Each row is followed by its group and then its class within the group.
[ 32.3   3.5   8.8  24.2  14.5  23.3   2.4   3.7 -24.4   1.1 -14.4  34.0
  26.4  -9.2   7.0  12.1 -22.4 -30.9  24.5   8.1  38.0   7.0] : Y/(90)
[ 15.6  32.1  45.6  37.9   1.9  60.5  -7.4  -9.8 -22.5  19.1  -7.6  41.4
  53.6  -8.6  18.5  40.0 -31.9 -53.4  41.1  17.9  48.7  -7.6] : Y/(91)
[  8.6  14.1  63.0  44.4  15.3  28.3 -14.5  10.0  19.7   1.0 -22.2  36.2
  41.1 -29.3  36.8  35.3 -39.5 -37.7  35.4   1.1  38.9  14.0] : V/(88)
[ 20.6   6.5  14.4  18.0   7.6  22.2   6.3   7.6  -2.6  -4.6  14.1  14.6
   3.1  -0.5  16.9   4.2 -33.2 -18.8  20.9  18.2  18.2  -2.2] : Y/(91)
[ 37.6  34.9  35.5  16.1 -10.3  25.9   3.7  -7.3 -24.3  -0.8 -25.5  28.5
  46.1  -5.8   5.4  26.1 -31.2 -30.5  30.4  20.1  37.8   0.2] : Y/(90)
[ 27.0  23.7  26.6  55.7   3.5  56.7   6.9  -3.3 -13.8  19.0   0.8  50.2
  26.0 -14.1  20.9  32.8 -56.6 -56.2  43.3  17.1  54.4  -4.1] : Y/(91)
[ 31.5  17.1  32.1  40.8 -11.9  29.1  10.9  -2.5 -15.8   5.8 -12.6  50.9
  47.1 -11.2  40.6  30.2 -50.1 -35.9  49.0  18.2  42.3   6.9] : Y/(91)
[ 17.5  13.9   1.6  27.5  -9.3  30.4   0.7  -4.4  -2.9   5.2 -19.1  29.7
  20.1  -6.1 -14.4  33.4 -43.1 -30.1  35.4  13.2  23.7   3.4] : Y/(90)
[ 18.9  30.5  67.0  -6.0  -9.7  34.9  19.9   4.1 -11.9  27.6  -5.7  15.8
  35.5 -11.9  43.4   2.8  -8.9   6.9  26.1 -10.8  56.6 -13.6] : Y/(90)
[  6.9  10.1  -2.8  48.1  20.5  31.8  10.2  -1.0 -12.6  17.3 -12.7  39.3
  22.6 -11.1   2.7  24.3 -20.9 -44.7  11.1  16.0  35.0  14.5] : Y/(91)
[ 23.5  37.3  23.4  41.4 -26.2  40.4   9.1  -0.9 -16.7  17.4 -18.4  49.7
  35.0 -10.3   0.4  29.7 -58.7 -35.5  58.1   4.5  57.5 -17.2] : Y/(90)
[ 18.7  23.2 -11.2  24.1 -15.7  28.0  -7.6   3.4 -15.8   1.5 -10.4  31.4
  20.3  -4.9 -19.1  23.6 -43.9 -34.1  49.4  14.3  24.1  -3.7] : Y/(90)
[ 14.1  25.5  55.0  34.9  17.7  40.2 -24.8 -22.7  14.2  -9.9 -15.4  19.9
  44.2 -18.8  18.4  23.0 -42.6 -25.7  22.2  17.4  50.0  15.7] : V/(88)
[ 22.1  22.3  -9.9  41.8  -9.0  34.4   2.8   1.6 -10.1  13.3 -20.2  29.6
  30.3 -14.5  17.6  30.7 -44.7 -22.3  27.9  18.3  43.4   1.0] : Y/(90)
[ 30.9  15.5  -0.4  15.6  -6.7  43.4 -13.3  -7.2 -10.1   2.5 -17.6  17.5
  11.7 -11.9   7.8  33.6 -57.8 -39.1  35.8  29.0  36.9 -11.0] : Y/(91)
[ 25.8  29.3  29.7  36.3  -6.8  28.3 -16.6 -27.1  25.8  21.0 -33.7  30.1
  53.0 -24.4  25.5  44.2 -48.0 -37.8  14.2  13.6  51.5  19.0] : V/(88)
[  6.8  28.3   2.7  62.5  -7.2  34.0  -8.9  -8.9 -21.4   6.7   2.3  27.1
   4.6  -1.6 -14.7  26.7 -50.8 -33.0  45.5  37.0  47.6 -25.5] : Y/(91)
[  6.4   2.4 -11.1  44.3   5.4  23.4 -28.2   1.9  -5.8  -5.9 -21.0  30.5
  26.2 -19.0  -4.2  28.3 -45.7 -39.5   2.6  13.9  16.9   3.0] : V/(93)
[  3.5  14.5  12.1  16.6   0.9  56.1  -8.1   2.5 -25.6  -3.9 -16.1  28.1
  24.2  10.9 -34.3  12.9 -40.9 -29.0  27.1   5.9  38.5   7.3] : Y/(90)
